Below is a small trained network, with its code and all its weights. Each question gives an input and a target symbol and asks what happens when units are switched off, that is, made to give their printed mean instead of their output.

import numpy as np


def w(rows, s, z=0):
    codes = np.array(rows[::2]) - 128.0
    scale = np.full(codes.shape[1], s)
    scale[-1] = z or s
    return codes * scale


def norm(h):
    return h / np.sqrt((h * h).mean(-1, keepdims=True) + 1e-5)


def f(y):
    return np.maximum(y, 0)


def softmax(a):
    e = np.exp(a - a.max(-1, keepdims=True))
    return e / e.sum(-1, keepdims=True)


def log_softmax(a):
    a = a - a.max(-1, keepdims=True)
    return a - np.log(np.exp(a).sum(-1, keepdims=True))


def net(x, mask):
    ids = ['αβγζθλπ'.index(c) for c in x.split()]
    T = len(ids)
    res = E[ids] + P[:T]
    r = norm(res)
    for j in range(3):
        rows = slice(2 * j, 2 * j + 2)
        q, k, v = (r @ M[0][rows].T for M in (Q, K, V))
        z = softmax(np.where(np.tri(T) > 0, q @ k.T / 2**0.5, -1e9)) @ v
        o = O[0][rows]
        res = res + np.where(mask[j], z, o[:, -1]) @ o[:, :-1]
    y = f(norm(res) @ A[0][:, :-1].T + A[0][:, -1])
    res = res + np.where(mask[3:27], y, B[0][:, -1]) @ B[0][:, :-1]
    return log_softmax(norm(res)[-1] @ U[:, :-1].T + U[:, -1])


Q, K, V, O, A, B = {}, {}, {}, {}, {}, {}
E = w([
[72,185,191],'α',
[138,166,123],'β',
[113,201,134],'γ',
[121,181,116],'ζ',
[93,20,71],'θ',
[140,170,128],'λ',
[128,68,11],'π',
],0.011)
P = w([
[116,68,131],'0',
[154,170,254],'1',
[172,224,63],'2',
[192,120,234],'3',
[109,145,71],'4',
[225,83,124],'5',
[140,130,58],'6',
[201,108,160],'7',
[146,201,85],'8',
[219,94,130],'9',
[91,228,140],'10',
[161,139,209],'11',
],0.008)
Q[0] = w([
[136,214,167],'H1',
[17,137,122],'H1',
[17,180,100],'H2',
[3,48,116],'H2',
[3,100,86],'H3',
[161,15,183],'H3',
],0.0062)
K[0] = w([
[54,139,33],'H1',
[104,223,106],'H1',
[125,187,102],'H2',
[4,167,112],'H2',
[255,79,122],'H3',
[110,184,102],'H3',
],0.0064)
V[0] = w([
[124,137,118],'H1',
[46,208,123],'H1',
[226,12,218],'H2',
[96,107,124],'H2',
[195,164,209],'H3',
[64,114,61],'H3',
],0.011)
O[0] = w([
[117,51,156,136],'H1',
[182,49,52,151],'H1',
[1,97,242,196],'H2',
[156,148,173,59],'H2',
[55,113,137,253],'H3',
[217,96,213,39],'H3',
],0.0068,0.0033)
A[0] = w([
[136,130,91,165],'N1',
[110,138,41,52],'N2',
[129,171,89,210],'N3',
[147,121,87,29],'N4',
[103,244,167,161],'N5',
[142,122,69,110],'N6',
[223,111,118,43],'N7',
[24,101,120,180],'N8',
[161,123,182,156],'N9',
[193,102,148,193],'N10',
[118,99,147,123],'N11',
[124,105,191,111],'N12',
[116,137,194,117],'N13',
[145,185,162,126],'N14',
[124,186,48,155],'N15',
[95,239,170,125],'N16',
[192,99,137,149],'N17',
[165,135,31,26],'N18',
[152,65,157,96],'N19',
[143,84,76,145],'N20',
[140,85,139,131],'N21',
[131,254,104,252],'N22',
[62,112,216,147],'N23',
[119,128,176,215],'N24',
],0.0096,0.0028)
B[0] = w([
[83,140,145,169],'N1',
[158,111,93,188],'N2',
[152,14,160,196],'N3',
[101,91,130,145],'N4',
[142,97,115,237],'N5',
[69,133,92,174],'N6',
[166,199,184,153],'N7',
[170,209,54,213],'N8',
[190,151,141,157],'N9',
[169,152,223,154],'N10',
[116,117,113,143],'N11',
[165,97,110,167],'N12',
[168,107,122,180],'N13',
[191,119,100,167],'N14',
[173,3,108,221],'N15',
[73,62,120,230],'N16',
[149,225,221,150],'N17',
[121,59,117,193],'N18',
[139,117,132,141],'N19',
[75,168,181,172],'N20',
[164,124,117,139],'N21',
[143,21,139,255],'N22',
[103,96,70,225],'N23',
[158,124,36,183],'N24',
],0.0046,0.0069)
U = w([
[172,134,119,155],'α',
[92,143,140,252],'β',
[171,110,178,90],'γ',
[220,153,184,118],'ζ',
[109,114,182,192],'θ',
[4,103,122,121],'λ',
[169,125,132,5],'π',
],0.012,0.0015)

Each question gives the input, a string of symbols that net reads in full, and the target symbol t.
The units are the heads (2 rows each of Q, K, V and O) and the neurons (one row each of A and B). Each row of codes is followed by its name. A weight is (code - 128) times the scale printed after its matrix; where a second scale follows, it is the last column's (O, A, B and U).
mask holds one flag per unit, heads first, then neurons. A switched-off unit (its flag False) gives its mean, the last column of its rows in O or B, instead of its output. The means were averaged over made-up inputs and are rounded, as every weight is.
A unit's drop is (log p(t) with every unit on - log p(t) with that unit switched off) / (log p(t) with every unit on - log p(t) with every unit switched off).
The circuit of an input: a set's keep is (log p(t) with only the set's units on - log p(t) with every unit switched off) / (log p(t) with every unit on - log p(t) with every unit switched off). Starting from the 12 units with the biggest drops (on a tie, the unit counted first), units are removed one at a time, each time the one whose removal leaves the highest keep (on an exact tie, the one counted first), for as long as the keep stays at least 0.8.
units of the circuit, in order: the units of the circuit, biggest drop first
most important unit: the unit with the biggest drop
heads that matter: for each layer, one digit per head in row order, 1 if its drop is at least 0.15 and else 0, layers parted by /
drop when u is switched off: that unit's drop, to one decimal
input λ π π β, target λ: heads that matter : 010
input λ α α α π λ, target λ: heads that matter : 010
input λ θ λ, target λ: units of the circuit, in order : (H2)
input ζ λ θ α γ θ, target ζ: heads that matter : 011
input ζ γ γ λ ζ λ ζ γ, target ζ: heads that matter : 101
input λ γ ζ θ λ π, target λ: heads that matter : 110
input ζ α α ζ, target ζ: heads that matter : 000
input ζ θ γ θ λ θ λ γ, target ζ: heads that matter : 001
input ζ α λ β γ λ α γ β α θ β, target ζ: heads that matter : 100
input ζ β γ α, target ζ: heads that matter : 110
input ζ α ζ λ λ β γ λ ζ λ, target ζ: drop when H3 is switched off : 1.5
input λ π β γ, target λ: drop when N9 is switched off : 0.0
input ζ λ π π, target ζ: drop when H3 is switched off : 1.1
input ζ λ γ λ ζ λ γ β, target ζ: most important unit : H3
